Below are the code and all the weights of a small trained network. Each question names an input and a class and asks about switching units off, where a switched-off unit gives its printed mean instead of its output.

import numpy as np


def w(rows, s, z=0):
    codes = np.array(rows[::2]) - 128.0
    scale = np.full(codes.shape[1], s)
    scale[-1] = z or s
    return codes * scale


def f(y):
    return y / 2 * (1 + np.tanh(0.7978845608 * (y + 0.044715 * y**3)))


def log_softmax(a):
    a = a - a.max(-1, keepdims=True)
    return a - np.log(np.exp(a).sum(-1, keepdims=True))


def net(x, mask):
    res = np.array(x, float).reshape(1, 4) / 4 @ E
    y = f(res @ A[0][:, :-1].T + A[0][:, -1])
    res = res + np.where(mask, y, B[0][:, -1]) @ B[0][:, :-1]
    return log_softmax(res[-1] @ U[:, :-1].T + U[:, -1])


A, B = {}, {}
E = w([
[184,145,203,126,12,130],'x0',
[98,50,46,122,105,199],'x1',
[58,12,109,157,108,82],'x2',
[231,82,105,37,160,94],'x3',
],0.012)
A[0] = w([
[113,154,90,135,211,158,95],'N1',
[59,163,118,152,94,144,254],'N2',
[143,126,159,149,60,149,108],'N3',
[121,148,119,120,62,114,77],'N4',
[107,68,160,144,123,44,84],'N5',
[176,121,144,113,54,138,118],'N6',
[80,168,128,147,123,154,100],'N7',
[94,132,110,137,215,109,110],'N8',
[139,105,141,153,137,139,50],'N9',
[171,90,119,124,147,86,107],'N10',
[162,142,129,117,123,157,83],'N11',
[143,105,149,118,130,127,184],'N12',
[130,102,111,123,95,239,118],'N13',
[72,142,145,118,117,138,78],'N14',
[118,178,172,145,135,9,123],'N15',
[162,120,117,106,129,108,75],'N16',
[104,141,142,164,136,159,77],'N17',
[110,148,138,174,120,164,116],'N18',
[102,135,110,113,107,142,64],'N19',
[178,109,128,98,152,89,227],'N20',
[151,94,122,106,134,161,204],'N21',
[87,156,165,181,139,113,113],'N22',
[100,142,112,99,149,124,62],'N23',
[103,62,114,150,91,92,137],'N24',
[113,112,98,113,108,191,69],'N25',
[176,204,119,120,155,242,99],'N26',
[143,103,93,135,108,163,102],'N27',
[166,106,125,81,148,116,76],'N28',
],0.016,0.0083)
B[0] = w([
[115,72,209,184,104,69,207],'N1',
[136,120,50,115,3,204,240],'N2',
[117,74,187,178,101,69,201],'N3',
[131,73,161,140,179,67,160],'N4',
[67,196,103,58,172,52,207],'N5',
[101,58,185,183,111,73,220],'N6',
[172,80,74,91,163,103,176],'N7',
[116,105,228,209,93,82,214],'N8',
[140,124,137,113,192,88,120],'N9',
[181,108,73,93,143,105,184],'N10',
[123,125,119,107,174,71,160],'N11',
[127,113,114,141,88,140,168],'N12',
[175,206,182,209,198,177,211],'N13',
[170,102,98,90,184,80,152],'N14',
[156,214,189,222,191,214,225],'N15',
[180,95,103,98,214,80,159],'N16',
[156,80,82,89,202,88,156],'N17',
[162,79,81,101,143,112,173],'N18',
[174,124,139,106,203,82,132],'N19',
[135,103,43,140,51,207,242],'N20',
[131,132,98,170,61,199,202],'N21',
[186,100,66,97,154,121,187],'N22',
[164,105,158,111,173,59,139],'N23',
[54,188,96,79,132,90,232],'N24',
[195,163,173,144,243,100,173],'N25',
[15,205,61,47,122,80,249],'N26',
[175,168,154,148,185,127,170],'N27',
[190,81,72,73,203,63,186],'N28',
],0.022,0.014)
U = w([
[38,186,81,80,146,63,145],'0',
[204,59,46,111,127,128,102],'1',
[117,46,182,165,101,54,175],'2',
[183,187,138,158,205,172,173],'3',
[103,112,98,117,7,229,254],'4',
[102,103,158,85,140,110,45],'5',
[117,120,163,61,115,176,70],'6',
[150,82,188,80,148,145,86],'7',
],0.012,0.0057)

Each question gives the input, the list of numbers given to net, and the class t.
The units are the neurons (one row each of A and B). Each row of codes is followed by its name. A weight is (code - 128) times the scale printed after its matrix; where a second scale follows, it is the last column's (A, B and U).
mask holds one flag per neuron, in row order. A switched-off neuron (its flag False) gives its mean, the last column of its row in B, instead of its output. The means were averaged over made-up inputs and are rounded, as every weight is.
A unit's drop is (log p(t) with every unit on - log p(t) with that unit switched off) / (log p(t) with every unit on - log p(t) with every unit switched off).
The circuit of an input: a set's keep is (log p(t) with only the set's units on - log p(t) with every unit switched off) / (log p(t) with every unit on - log p(t) with every unit switched off). Starting from the 12 units with the biggest drops (on a tie, the unit counted first), units are removed one at a time, each time the one whose removal leaves the highest keep (on an exact tie, the one counted first), for as long as the keep stays at least 0.8.
units of the circuit, in order: the units of the circuit, biggest drop first
most important unit: the unit with the biggest drop
k most important neurons: the k neurons with the biggest drops, biggest first
drop when u is switched off: that unit's drop, to one decimal
input [4,-6,4,7], class 1: most important unit -> N20
input [-3,8,7,2], class 3: 4 most important neurons -> [N13 N26 N25 N27]
input [2,3,1,-3], class 4: 2 most important neurons -> [N2 N28]
input [-7,-7,2,4], class 2: 2 most important neurons -> [N8 N1]
input [1,5,-4,-6], class 1: 2 most important neurons -> [N2 N15]
input [7,-8,-8,3], class 0: 2 most important neurons -> [N26 N13]
input [-8,4,0,7], class 2: 3 most important neurons -> [N8 N1 N2]
input [4,8,8,0], class 0: 2 most important neurons -> [N24 N5]
input [-5,-6,1,1], class 3: 3 most important neurons -> [N15 N6 N3]
input [-2,7,5,-4], class 3: 2 most important neurons -> [N13 N26]
input [-2,7,-6,1], class 3: 3 most important neurons -> [N13 N25 N24]
input [5,1,6,-2], class 0: 2 most important neurons -> [N24 N5]
input [0,-6,0,-5], class 3: 2 most important neurons -> [N15 N20]
input [8,6,-4,7], class 2: units of the circuit, in order -> [N6]
input [-7,1,5,0], class 2: 3 most important neurons -> [N8 N26 N1]
input [-5,-1,1,2], class 2: drop when N2 is switched off -> 0.1
input [0,-8,-1,3], class 3: drop when N15 is switched off -> 1.4
input [-8,-3,-1,-7], class 2: drop when N1 is switched off -> 1.8
